The four nearest rows among all rows above each row, by straight-line distance, nearest first (none for the first five rows):
0: 1, 2, 2, 3, 0, -1, 8, 2, 1, 4, 1, 3, 1, 0, 3, 0, 3, 1, -1, 0, -1, 0, -1, 2, 3, 1, 0, -1, 0, -1, 2, 16, 1, 1, 0, 1, 0, 0, 1, 2, 0, -2, -1, -1, 0, 0
1: 0, 2, 0, 0, 1, 0, -1, 1, 2, 3, 0, -2, 2, -1, 0, 0, -2, 0, 0, 2, 1, 4, 1, 0, -2, 2, 0, 0, 2, 0, 3, 1, 2, 10, 0, 0, -1, 2, 2, 1, 1, 0, 1, -1, 1, -1
2: 0, -3, 1, 2, 0, 1, 0, 0, 1, 0, 2, 0, -5, -3, -1, 0, 0, -1, -1, 0, 0, -1, 0, 3, 3, 0, 1, 1, 3, 0, -2, 9, 2, 6, -2, 0, 0, 1, -2, 2, -1, -2, 1, 1, 3, 2
3: 0, -2, 3, -1, 2, 0, 4, 0, -2, -1, 6, 0, -4, -3, 1, 1, -1, -1, 0, 0, -3, -3, 4, 5, 5, -1, 2, 0, 3, 0, 1, 0, 5, 6, -4, -1, 2, 2, 3, 3, 1, 0, 0, 0, 1, 1
4: -1, 3, -1, 3, -2, 2, -1, 0, 4, 8, 2, -2, 6, 2, 0, -2, -1, 1, -1, 1, 2, 3, -1, -1, -1, 2, 0, -2, 0, -2, 1, 2, -1, 2, 3, -1, 0, -1, 2, 1, 2, 1, 2, 0, -2, -2
5: -1, 1, 2, 0, 1, 2, 5, -1, 2, 5, 3, 1, 6, -1, -1, 1, 0, -2, 0, -2, 2, 0, 1, 1, 1, -1, -2, 2, 1, 0, 1, -1, 3, 3, -1, 0, 0, -1, 2, -1, 3, 1, 0, -2, 3, -1
1 4 3 2
6: 0, -1, 1, -2, 0, 2, 1, 2, -2, 1, 6, 0, -1, -2, -1, 1, -1, 2, 0, 0, 0, 1, -1, 1, 1, -2, 1, 2, 1, 0, -1, -2, 8, 6, 0, 1, -1, 2, 7, 3, 1, -2, 0, 2, 2, 1
3 1 5 2
7: 3, -1, 8, -2, 1, 0, 0, 2, 0, 0, 5, 0, -3, -5, -2, -1, -1, 0, -1, 1, -1, 0, 2, 3, 2, 0, 1, -1, 2, 1, 0, 1, 2, 6, -4, 0, 0, 1, 3, 1, 2, 2, 0, 4, 4, 1
3 6 2 1
8: 2, -2, 9, 0, 1, 0, 2, 5, -3, 2, 4, -1, -2, -2, 0, 2, 0, 0, 1, -1, 1, -3, 0, 1, -1, -1, -1, 0, 0, 2, 1, 8, 0, 5, -1, 1, -1, -1, 1, 0, 1, -1, 0, 0, 2, 0
7 2 3 0
9: 1, 0, 4, -1, 2, -1, -1, 3, 0, -3, 12, 1, 0, -3, -2, 0, -1, -1, 0, 0, 0, 0, 3, 6, 2, -1, -2, 1, 1, 0, 3, 1, 5, 4, 0, 0, 2, 1, -1, 0, 0, -2, 1, -2, 1, 0
3 7 6 8
10: 2, 2, 9, 0, 1, 0, -2, -1, -1, -2, -1, 1, -3, -1, 0, 0, 0, 2, 2, 3, 0, -1, -1, 1, 1, 0, -1, 1, 2, 0, 1, 0, 1, 15, -3, 2, 2, 1, 1, 1, 0, -1, 0, 0, 4, -1
7 1 8 2
11: 2, 2, 2, 1, 0, 0, 12, 0, 3, 3, 3, 0, 1, 0, 0, 0, 0, 1, 0, -1, -2, 0, 1, 1, -2, -1, 1, 2, 2, 1, 2, 6, 5, 10, 1, 0, 1, 1, 2, 0, 1, 1, 0, 2, 0, -1
5 1 0 8
12: -1, 3, 9, 0, 2, 2, 0, 1, 1, 2, 1, 0, 0, 4, 1, 1, 0, 0, 2, 1, 0, -1, 3, -1, -2, -1, -2, 0, 1, 1, 0, 3, 0, 0, -1, 0, 1, 0, 0, 0, 1, 0, -1, 0, 6, -1
8 5 7 1
13: 2, -1, 1, 2, -1, 0, 2, 1, 1, 8, -1, 1, -1, -2, 2, 1, -1, 2, 1, -1, 0, -1, 2, 1, 1, 0, -2, 2, 2, -1, -1, 20, 6, 3, -2, 1, 0, 2, 1, 1, 0, 2, 1, 0, 3, 1
0 2 8 11
14: 2, -2, 1, -2, 5, 1, 7, 1, -2, -3, 7, 0, -6, -3, 0, 1, 0, -2, 2, 1, 0, -1, 2, 6, 2, 3, 0, 2, 2, 2, 0, 1, 7, -8, -4, 1, 2, 0, -1, 1, 0, -1, 0, 0, 4, 1
3 9 7 2
15: 2, -1, 2, -1, 2, -1, 0, -1, 0, 1, 8, 0, -4, -1, -3, -1, 1, 0, 0, 1, 0, 2, 1, 12, 1, -1, -1, 1, 0, 0, 0, 1, 2, 10, -1, 0, 3, -1, 1, 2, 0, -3, 0, 1, 1, 2
9 3 7 2
16: 2, -4, 10, 0, 2, -3, 2, 3, 0, -4, 6, 1, -6, -4, 0, 1, -1, 0, 0, -1, -2, -4, 4, 4, 0, 0, 0, 2, 1, 2, 0, 0, 11, 16, -3, 0, 2, 0, 2, 0, -1, -2, -2, 3, 1, 2
3 7 10 15
17: 0, -2, 2, -1, 1, 0, 10, 1, 8, 13, 1, 1, -2, -2, 1, 2, 0, 0, -4, -1, 3, 0, 2, 2, 1, -2, -1, 1, -2, 0, -2, 14, 5, 6, -2, -1, -1, 0, -1, 0, 1, 1, -1, 1, 3, 2
13 0 11 2
18: 2, 0, 11, -1, 1, -2, -2, 2, 2, 1, 10, -1, -1, 3, 0, 1, 1, 0, -1, 3, -2, -1, -2, 3, 0, 3, 0, 1, 1, 0, -1, 2, 2, 27, 0, 0, 1, 0, 1, 1, -2, 1, 0, 0, -2, 1
10 16 15 1
19: 2, -2, 4, 0, 5, 0, 2, 5, -1, 1, 4, 1, -4, -3, 0, 1, 0, -1, 1, 2, -4, -1, 3, 2, 2, 0, 1, 2, 3, 1, 0, 5, 3, 11, -5, 0, 2, 0, 0, 1, 1, -1, -1, 3, 2, 1
7 3 2 8
20: 0, 0, 26, 0, -1, 0, -1, -1, 0, -2, 3, 2, -5, 1, -1, 0, 0, 0, 1, 1, 0, 1, 2, 1, 1, 1, 1, 1, 3, -1, 1, 1, 2, 63, -2, 1, -1, -1, 1, 0, -1, 0, -1, -2, 4, 1
18 10 16 19
21: 3, 0, 9, -1, 1, 4, 1, 1, 0, 2, 0, 1, -1, 6, 0, -1, -2, 0, 1, 1, 2, 3, 0, 0, 1, -1, 1, 3, -1, 0, -2, -1, -1, -2, 0, 1, 1, -1, 0, -1, 0, 3, 0, -1, 1, 3
12 5 8 7
22: 0, 1, 2, 0, 0, -1, 1, 1, 0, 2, 0, 2, 4, 1, 1, -2, 0, 0, -2, 0, -1, -1, 3, -1, 0, 0, -1, -1, 1, 0, 2, 2, 0, 1, 0, -2, 0, 1, 2, 2, 4, -2, -4, 0, 0, 0
5 12 1 4
23: 1, 1, -2, -3, 3, -1, 3, 2, -3, -1, 2, 1, -5, -3, 1, 1, -1, -1, 1, 1, 0, -2, 1, -2, 2, -2, 2, 1, 2, 0, -2, 0, 2, 7, -2, 0, -1, -2, 1, 1, 4, 0, 1, 3, 1, -2
19 3 6 7
24: 2, 0, 1, -1, -1, 1, 2, 2, 1, 2, 4, -1, -1, -1, -1, -3, 1, 0, 2, 3, 0, 0, 4, 0, 0, -1, 2, 1, 1, 0, 0, 3, -2, 24, 3, 1, 0, -1, -1, -1, -1, 0, -1, 0, 0, -1
18 10 1 19
25: 1, -3, 2, -2, 2, -2, 18, 2, -5, 0, 2, 0, -5, -4, 0, -2, 2, 1, -1, -1, -1, -3, 0, 1, 2, 0, -4, 0, 1, 3, 0, 0, 8, 5, -2, 0, -1, 0, -1, 0, -1, -2, 0, 2, 3, 1
11 3 23 14
26: 2, -2, 5, 0, 2, -1, 22, 1, 1, 1, 2, -2, -1, -3, -2, 1, -2, -1, 1, 1, -1, -3, 1, -1, 0, 0, -1, 1, 0, 0, -1, 10, 16, 3, -1, 0, 1, -1, 0, 4, -1, 1, 2, 2, 2, 1
25 11 17 0
27: 1, -1, 7, -1, 0, 0, 1, 4, -1, 1, 3, 1, -1, 4, 0, 2, -1, 1, 1, 2, -1, 1, -2, 2, -1, 1, 1, 2, 0, 1, 1, 2, -1, 0, -1, 1, -1, 2, -1, 1, -1, -2, -1, -1, 1, -1
12 21 8 22
28: 2, 4, 2, 0, -1, -2, 8, 1, 7, 5, 2, 1, 1, 0, 2, -1, 0, -1, 1, 2, -1, 0, 1, -1, 1, -1, -3, -1, -1, 1, 3, 7, 14, 13, 0, 1, 0, 0, 0, 0, 0, 0, 1, -1, 0, 1
11 1 17 5
29: -1, -3, 4, -3, 1, 0, 0, 0, 1, -2, 8, 0, -5, 0, 3, 4, -1, 0, -3, -1, -1, 2, 1, 3, 4, 1, 1, 1, 2, 1, -1, 0, 5, 13, -3, -1, -1, 2, 0, 3, 1, 0, 0, 2, 0, 3
3 19 7 6
30: 0, -3, 2, -2, -1, -2, 1, -2, -1, -2, 0, 0, -2, -3, 1, 2, 0, 0, 1, 0, 2, 0, 1, -1, 1, 0, -1, 1, 1, -1, -1, 5, -4, 0, -5, 1, -1, 1, -1, 1, 0, 0, 0, 0, 6, -2
2 27 12 8
31: 0, 0, -1, 1, -2, -2, 3, 0, 0, -2, 2, 1, 2, -1, 0, 1, 2, -1, 1, 0, -1, 1, -2, 3, 1, 1, 0, 0, 0, 1, 1, 1, 2, 3, 0, 1, 0, 0, 4, 0, 2, 1, -1, 1, 1, 1
22 5 6 1
32: 1, 1, 3, 0, 1, 2, 0, 3, 1, 5, 0, 0, -2, 0, 1, 1, 1, -2, 2, 0, 2, 0, 1, -1, 1, 1, -1, -1, 1, -1, 1, 6, -3, 3, 1, 0, 0, -1, 2, 2, 1, -2, 0, -2, 3, 0
12 8 22 27
33: 1, 3, 3, -2, -1, 0, 3, 2, -1, 4, 2, -4, -1, -3, 0, 0, 1, 0, -3, 0, 0, -1, 1, 1, 0, -1, 0, 2, 1, -1, 0, 11, -1, 3, -2, -1, 1, 1, 0, 1, 1, -1, 0, -1, 1, 0
32 8 2 0
34: -2, -2, 2, -1, 0, 2, 1, -1, 0, -1, 1, -1, -2, -1, 0, -1, -1, -2, -2, -1, -3, 1, 6, 0, 2, -2, 1, 2, 2, -2, -1, 2, 0, -2, -1, 0, 3, 1, 0, 12, 0, -1, 1, 1, 1, -1
22 30 3 2
35: 0, 5, 2, -2, -1, 0, 2, 1, -1, 3, 2, 2, -3, 0, 1, 0, -1, 0, 1, 1, 0, 0, 2, 0, 0, 0, 2, 1, 1, 1, 1, 10, 1, 0, 0, -1, -1, -1, 5, 3, 3, 0, 1, 0, -2, 0
33 32 22 0
36: -1, 0, 8, 0, 1, -1, 2, 0, 0, 0, 4, 0, 0, -2, 0, 1, -2, 1, 1, -1, 0, -1, 1, 1, -2, 3, -1, -1, 0, 0, 0, -1, 18, 13, -1, -1, -2, 0, 0, 1, 1, 0, 1, 1, 0, 2
16 28 6 29
37: -1, 2, 1, 1, -1, 0, 4, 1, 0, 1, 6, 1, -1, -2, -1, 0, 0, -1, -1, -1, -1, 0, 1, 1, 2, 1, -2, -3, 0, 1, 1, 2, 26, 9, -2, -4, 0, 0, 1, 1, 0, 0, -1, -2, 2, 0
36 28 6 16
38: -2, 3, 2, 2, -1, 0, 3, 3, 0, 7, 0, 2, 2, 2, 2, 2, -2, 1, 0, 0, 3, 3, 1, -1, 0, -2, 0, 0, 0, -1, 0, 1, -1, 0, 2, 0, 1, 2, 1, 4, 1, 1, 3, 1, 0, -1
4 32 22 5
39: 1, 0, 5, -1, 2, 1, 1, 0, 7, 5, 4, 0, 0, -4, 1, -2, 1, -1, -1, 2, 1, 0, 2, -1, -1, -1, 1, 0, 4, -1, -1, 3, 2, 25, 0, 1, 0, 0, 0, 1, 1, 2, 0, -1, 1, 3
24 18 10 1
40: 0, 1, 2, 0, 3, -3, 11, 1, 1, 2, 3, 0, -5, -1, -1, 2, 2, 0, -1, 1, -3, 0, -1, 3, 1, -1, 1, 2, 1, 1, 0, 1, 21, 8, -2, -1, 0, 2, 3, -2, 1, -4, 1, 2, 3, -1
37 36 28 25
41: 1, 0, 1, 0, 0, 0, 12, -1, -1, -1, -1, -2, 2, 1, 0, 1, -1, 0, 1, 1, 0, 0, 2, 1, 0, 1, -1, 2, 2, 1, 0, 2, 5, 5, 0, 0, 1, 1, -1, 2, -1, 0, 2, 1, -2, 1
11 31 5 25
42: 1, 2, 1, 2, 2, -1, 13, 1, 3, -1, 0, 1, 0, 0, 0, 1, 1, -1, -1, 0, 2, -2, 1, 2, 2, 1, 0, -1, 2, -1, 1, 10, 3, 1, -2, -1, 3, 0, 0, 0, 2, -1, 1, -1, 1, 0
0 41 11 33
43: 1, -1, 1, 0, 2, 0, 8, 2, 0, 5, 2, -1, -4, 0, 0, 0, -2, 0, 1, -2, 0, -2, 1, 2, 0, 0, 0, 0, 2, 1, 0, 21, 1, 5, -1, -1, -2, 2, 1, 1, 0, -1, -2, 1, 2, 1
13 0 33 17
44: 1, -1, -1, -3, 3, 1, 2, 0, -1, 2, 1, 0, -4, -1, 1, 0, -2, 0, 0, -1, 0, 0, 4, -1, 1, 2, 2, 2, 3, 4, -1, 10, 1, 1, -3, 1, 0, 2, 2, 4, 1, -1, -1, 1, 0, -1
35 33 2 32
45: 3, 1, 19, 0, 1, 2, 6, 3, 3, 1, 1, 0, -2, -1, -2, 0, -2, -1, -1, 1, 0, -2, 1, 2, 0, -1, -3, 2, 2, 2, 2, 4, 5, 4, -3, 0, -2, 0, 1, 0, 1, -1, -1, 3, 3, 0
8 7 12 27
46: 3, -1, -3, 1, -1, 0, 3, 1, -1, 8, 1, 1, 0, -1, 1, -1, -1, 2, 0, -1, 0, -1, 2, 0, 2, -2, 1, 2, 3, 4, -1, 23, 2, 0, -1, -2, 1, 0, 0, 0, -1, 0, 0, 1, -3, 0
13 43 0 44
47: 1, 1, -2, 0, 0, -1, 18, 1, -1, 1, 2, -2, -1, 0, 0, 3, -1, 1, 1, -1, -1, 0, 3, 3, 2, 1, -4, -2, -1, 1, -1, 5, 6, 3, 0, -1, -1, -1, 0, 6, -1, 1, 1, 1, -1, 1
41 42 25 11
48: -4, -3, -6, 1, 2, 0, 3, -2, 2, 1, 8, -1, -2, -2, 1, 0, -1, 2, 0, -1, 1, 1, 3, 1, 0, 2, 1, -2, 2, 2, -1, 1, 2, 13, 0, 1, 3, 0, -3, 0, 0, 1, 0, -1, 2, 0
1 29 2 23
49: 0, 0, 2, -3, 2, 1, 3, 3, 2, 5, 6, -1, -4, 0, -3, 1, -1, 0, -3, -2, -2, 1, 0, 0, 1, 0, 0, -1, 1, 2, 0, 11, 3, 2, -2, -1, 1, -1, 1, 3, 2, 0, -1, 0, 0, 2
33 44 35 2
50: 0, 2, 0, 2, -1, -1, 1, 1, 4, 0, 8, -1, 3, 0, -1, -1, 2, 0, -1, 0, 2, -1, -1, 0, -2, 2, -1, 1, 2, 0, 0, 1, 0, 63, -2, 0, -2, 1, -2, 1, 0, 1, 0, 0, -1, 0
20 18 39 24
51: 0, 1, 12, 0, 1, 1, 0, 4, 4, -2, 11, 0, -2, -1, 2, 0, 0, 1, 0, -1, 0, 1, 1, 3, 2, -1, 0, -1, 1, 1, 0, 2, 1, 7, -3, 0, 0, 0, 3, 2, -1, 1, -1, 0, 1, 0
7 9 8 29
52: -2, -1, 10, 0, 2, 0, 1, 1, 0, 1, 3, 0, 0, -1, -1, 0, 0, -1, 0, 2, 0, 0, -1, 2, 0, -1, 1, 1, 1, -1, -1, 2, 26, 4, 0, 0, -2, 0, 1, -1, 2, -1, 2, 1, 1, 2
36 37 40 6
53: 0, -1, 26, 0, 0, 2, 0, 4, 3, 2, 0, 1, -2, -2, 0, 0, -1, -2, 1, 0, 1, 1, 3, 0, 2, 1, -2, 3, 4, 0, 0, 3, -1, 11, -1, 0, 2, -1, 0, 1, -1, -2, -2, 1, 2, 0
45 51 10 8
54: 1, -4, 7, 0, 3, -1, 3, 1, -1, -4, 2, 3, -4, -4, 0, 0, 1, -2, -3, 0, 1, -1, 2, 5, 2, -1, -2, 1, 4, 0, -4, 6, 4, 9, -4, -2, -1, 0, 0, -1, 0, -2, 0, 0, 4, 2
2 19 7 3
55: 0, 0, 1, 0, 0, 4, -1, 0, 1, 2, 2, 2, 0, 2, 3, 0, 0, 0, -1, 1, 1, 0, 2, -2, 0, 1, 2, -2, -1, -1, -2, 3, 1, 9, 0, -2, -1, -1, 0, 1, 1, 0, 2, 1, 1, 0
1 32 22 23
56: 2, 2, 8, 2, 0, 1, 2, 3, 3, 8, 3, 3, 3, 2, 0, 1, 0, -2, 1, 2, 2, -1, -2, 2, 0, 0, -2, 0, 1, 0, 1, 9, -1, 5, 0, 0, 2, 3, 0, -1, 0, 0, -1, 1, -1, 2
32 8 33 27
57: 0, 0, 5, 0, 3, 1, 1, 2, 0, -2, 3, -1, -2, -3, 1, -1, 0, 2, 0, -1, 0, 1, 3, 1, 2, -1, 0, 0, 2, -2, 0, 3, 2, 0, -4, -2, 1, 2, 0, 2, 5, -2, 0, 1, 1, 0
7 22 3 30
58: -2, 0, 0, -1, 1, 0, 2, 2, 1, 6, 0, 0, 0, -1, -3, 1, 2, 1, 1, 0, -1, 1, 0, 0, -2, -1, 1, 1, 0, 0, 1, 24, 2, -6, 1, 1, 1, 2, -1, 1, -1, 0, 1, -1, 2, 0
46 13 43 0
59: 0, 0, 3, -2, 2, 4, 3, 3, 2, 2, 1, -1, -1, -1, 1, -1, 1, 0, 1, -1, 0, 0, -1, 1, -1, 0, -1, 1, 1, 0, 0, 0, 1, 32, -1, 0, 0, -3, 0, 1, 1, -1, -2, 3, 0, -1
24 39 18 10
60: 2, 0, 33, 1, 1, -1, 2, 5, 2, 3, 5, 0, 0, 0, 0, 0, 0, -1, -1, 1, 1, 3, 2, 1, 1, -1, 1, -1, 3, 0, 0, 2, 1, 6, 0, 0, 0, 0, 0, 0, -1, -2, -1, 1, 1, -1
53 45 51 8
61: 0, 0, 63, -1, 1, 0, 1, 4, 1, -3, 4, -1, 1, 0, -1, 2, -2, -1, 0, 0, 1, 0, 1, 0, 1, 1, 3, 1, 1, 0, 1, 3, 1, 6, -2, 0, -1, -1, -2, 0, 1, 2, -1, 1, -1, -1
60 53 45 51
62: 2, 0, 2, -3, 1, -2, 10, 2, 2, -2, 4, 2, -4, -3, 0, 1, 0, -1, 0, 0, -2, -1, 1, 5, 2, -3, 2, 0, -2, 0, -1, 1, 6, 9, -4, 1, 3, 0, 0, 2, 0, -1, -2, 2, 0, -1
3 19 11 23
63: 2, -2, 42, -3, 2, -1, 4, 2, -2, -3, 4, 1, -5, 0, -1, 1, 1, 0, -1, 2, -1, 0, 2, 0, 0, 0, 0, 1, 2, 2, 0, 0, 2, 18, -3, 1, -1, -1, 0, 1, -2, -2, -3, 3, 1, 0
60 53 61 45
64: 0, 1, 3, -1, 0, -1, 4, 1, -3, 1, 0, 1, -2, 0, -1, -1, 0, 0, 2, -1, 1, 1, 2, 0, -1, 0, 3, 2, 2, 1, 0, 3, 1, -3, -1, 0, -1, 1, 1, -2, 0, -1, 0, -1, 4, -2
27 30 12 57
65: 3, -1, 20, 0, 0, 0, 1, 0, 4, 1, 9, 1, -1, -1, 5, 1, -2, -1, 1, -2, 1, 2, -1, 2, -1, 0, 0, 0, 0, 0, 1, -1, 2, 63, -1, -2, 1, 1, -4, 0, 0, -2, 0, 2, -1, 1
20 50 59 18
66: 0, -2, 6, 0, 1, -2, 0, 2, 3, 26, -2, 0, -2, -1, 0, 2, -1, 0, -1, 0, 0, -2, -1, -2, 0, -1, -2, 2, 1, 1, -1, 0, 3, 63, -2, 0, 0, -1, 1, -3, 1, -1, -3, 1, 1, 3
50 65 20 59
67: 1, -1, 35, -2, 1, -1, 2, 6, 0, 3, 4, 1, -3, -3, 0, 1, 1, -3, 0, 2, -1, -1, -1, 3, 2, 0, 0, 2, 3, 0, 1, 5, 7, 6, -6, 0, 1, -1, 1, 0, -1, 0, 0, 0, 3, 0
60 53 63 45
68: 1, -3, 0, -3, 1, -1, 3, 0, -4, -1, 1, -1, -8, -4, 3, -1, -1, 0, 1, 1, -1, 1, 3, 1, 2, 0, 1, 0, 4, 0, -1, -1, 1, 12, -4, -1, -1, 1, 3, -3, 1, -1, 2, 3, 3, -1
23 19 3 7
69: -2, 0, 5, 2, 0, 1, 5, 1, 2, 1, 5, 0, -2, -3, -1, 3, 0, -1, 0, 0, 1, 0, 1, 3, 1, 2, -1, 3, 0, 0, -1, 2, 2, -2, 1, -1, 0, 2, 0, 5, 0, 0, -1, 0, 1, -1
57 27 64 31
70: 2, -1, 3, 1, 0, 1, 4, 1, -4, -1, 4, -1, -1, -1, 0, -1, 1, -1, 1, -1, 0, 0, 2, 2, 2, 0, -1, 0, 1, 2, 2, -1, 6, 2, -1, -1, 2, 1, 8, 3, 2, -2, 2, 0, 0, 1
6 3 31 57
71: 2, -2, 3, 1, -1, 1, 2, 1, 4, -2, 3, 0, -3, -3, -1, 0, -2, 2, 0, 0, 1, -2, 2, 0, -1, 0, -1, 2, 0, 0, 1, 1, 6, 30, -4, 2, -2, 0, 2, 2, 2, -1, -1, 3, 2, -1
59 39 24 18
